Below is a small trained network, with its code and all its weights. Each question gives an input and a class and asks what happens when units are switched off, that is, made to give their printed mean instead of their output.

import numpy as np


def w(rows, s, z=0):
    codes = np.array(rows[::2]) - 128.0
    scale = np.full(codes.shape[1], s)
    scale[-1] = z or s
    return codes * scale


def f(y):
    return y / 2 * (1 + np.tanh(0.7978845608 * (y + 0.044715 * y**3)))


def log_softmax(a):
    a = a - a.max(-1, keepdims=True)
    return a - np.log(np.exp(a).sum(-1, keepdims=True))


def net(x, mask):
    res = np.array(x, float).reshape(1, 6) / 4 @ E
    y = f(res @ A[0][:, :-1].T + A[0][:, -1])
    res = res + np.where(mask, y, B[0][:, -1]) @ B[0][:, :-1]
    return log_softmax(res[-1] @ U[:, :-1].T + U[:, -1])


A, B = {}, {}
E = w([
[128,132,125,127,125,132,131],'x0',
[170,148,60,74,119,37,41],'x1',
[134,134,139,132,134,127,122],'x2',
[168,1,215,10,137,175,85],'x3',
[130,131,132,131,127,128,124],'x4',
[27,77,173,130,89,33,127],'x5',
],0.0083)
A[0] = w([
[119,111,179,185,115,176,165,246],'n0',
[50,112,163,140,81,57,130,97],'n1',
[60,106,182,111,96,53,142,72],'n2',
[60,254,45,220,132,101,154,4],'n3',
[228,205,106,123,231,190,152,124],'n4',
[88,105,180,160,143,184,226,154],'n5',
[73,149,199,151,168,196,204,47],'n6',
],0.0065,0.0046)
B[0] = w([
[92,130,95,161,108,63,90,217],'n0',
[237,242,94,61,28,236,204,196],'n1',
[200,193,138,100,58,234,167,186],'n2',
[44,88,224,11,190,218,30,253],'n3',
[141,180,132,126,18,135,173,223],'n4',
[141,163,118,60,126,34,79,208],'n5',
[192,222,76,2,132,80,35,174],'n6',
],0.0071,0.0061)
U = w([
[101,105,223,81,169,204,67,31],'0',
[166,183,109,126,51,188,198,45],'1',
[116,132,118,133,130,93,123,250],'2',
[110,127,120,142,120,95,124,254],'3',
[145,165,73,95,126,6,71,26],'4',
[109,127,135,148,125,109,131,243],'5',
[119,89,107,233,207,112,211,82],'6',
[118,95,111,206,199,123,216,16],'7',
],0.012,0.0084)

Each question gives the input, the list of numbers given to net, and the class t.
The units are the neurons (one row each of A and B). Each row of codes is followed by its name. A weight is (code - 128) times the scale printed after its matrix; where a second scale follows, it is the last column's (A, B and U).
mask holds one flag per neuron, in row order. A switched-off neuron (its flag False) gives its mean, the last column of its row in B, instead of its output. The means were averaged over made-up inputs and are rounded, as every weight is.
A unit's drop is (log p(t) with every unit on - log p(t) with that unit switched off) / (log p(t) with every unit on - log p(t) with every unit switched off).
The circuit of an input: a set's keep is (log p(t) with only the set's units on - log p(t) with every unit switched off) / (log p(t) with every unit on - log p(t) with every unit switched off). Starting from all 7 units, units are removed one at a time, each time the one whose removal leaves the highest keep (on an exact tie, the one counted first), for as long as the keep stays at least 0.8.
circuit, biggest first: the units of the circuit, biggest drop first
top k neurons: the k neurons with the biggest drops, biggest first
drop when u is switched off: that unit's drop, to one decimal
input [-6,-1,7,4,2,1], class 3: circuit, biggest first -> [n3]
input [7,7,-8,-2,3,4], class 3: circuit, biggest first -> [n5; n6]
input [1,2,7,-2,0,8], class 1: top 2 neurons -> [n1; n2]
input [-4,8,2,-7,-5,8], class 1: circuit, biggest first -> [n1; n2]
input [-6,-7,7,7,5,-8], class 1: top 2 neurons -> [n4; n3]
input [4,-5,0,6,8,2], class 2: circuit, biggest first -> [n3; n0]
input [7,3,-4,6,-2,1], class 5: top 2 neurons -> [n3; n6]
input [5,8,5,-3,8,1], class 2: circuit, biggest first -> [n5; n6]
input [-3,5,-3,4,-3,-7], class 1: top 2 neurons -> [n4; n3]
input [-2,-3,-7,2,-3,-3], class 3: top 3 neurons -> [n3; n1; n2]
input [5,0,-3,5,-4,7], class 1: top 3 neurons -> [n1; n2; n3]
input [-1,4,-5,5,4,-7], class 1: top 2 neurons -> [n4; n3]
input [2,5,7,-7,-3,-7], class 0: top 2 neurons -> [n3; n1]
input [1,-6,8,-6,1,8], class 1: circuit, biggest first -> [n1]
input [2,-6,1,-6,-2,5], class 0: top 2 neurons -> [n3; n4]
input [-3,-5,2,-1,6,7], class 1: top 3 neurons -> [n1; n2; n3]
input [4,-1,-8,-8,-1,1], class 0: drop when n3 is switched off -> 0.9
input [-2,-8,4,2,-8,-3], class 2: drop when n0 is switched off -> -0.2
input [7,5,-7,-7,-3,-6], class 0: drop when n3 is switched off -> 1.0
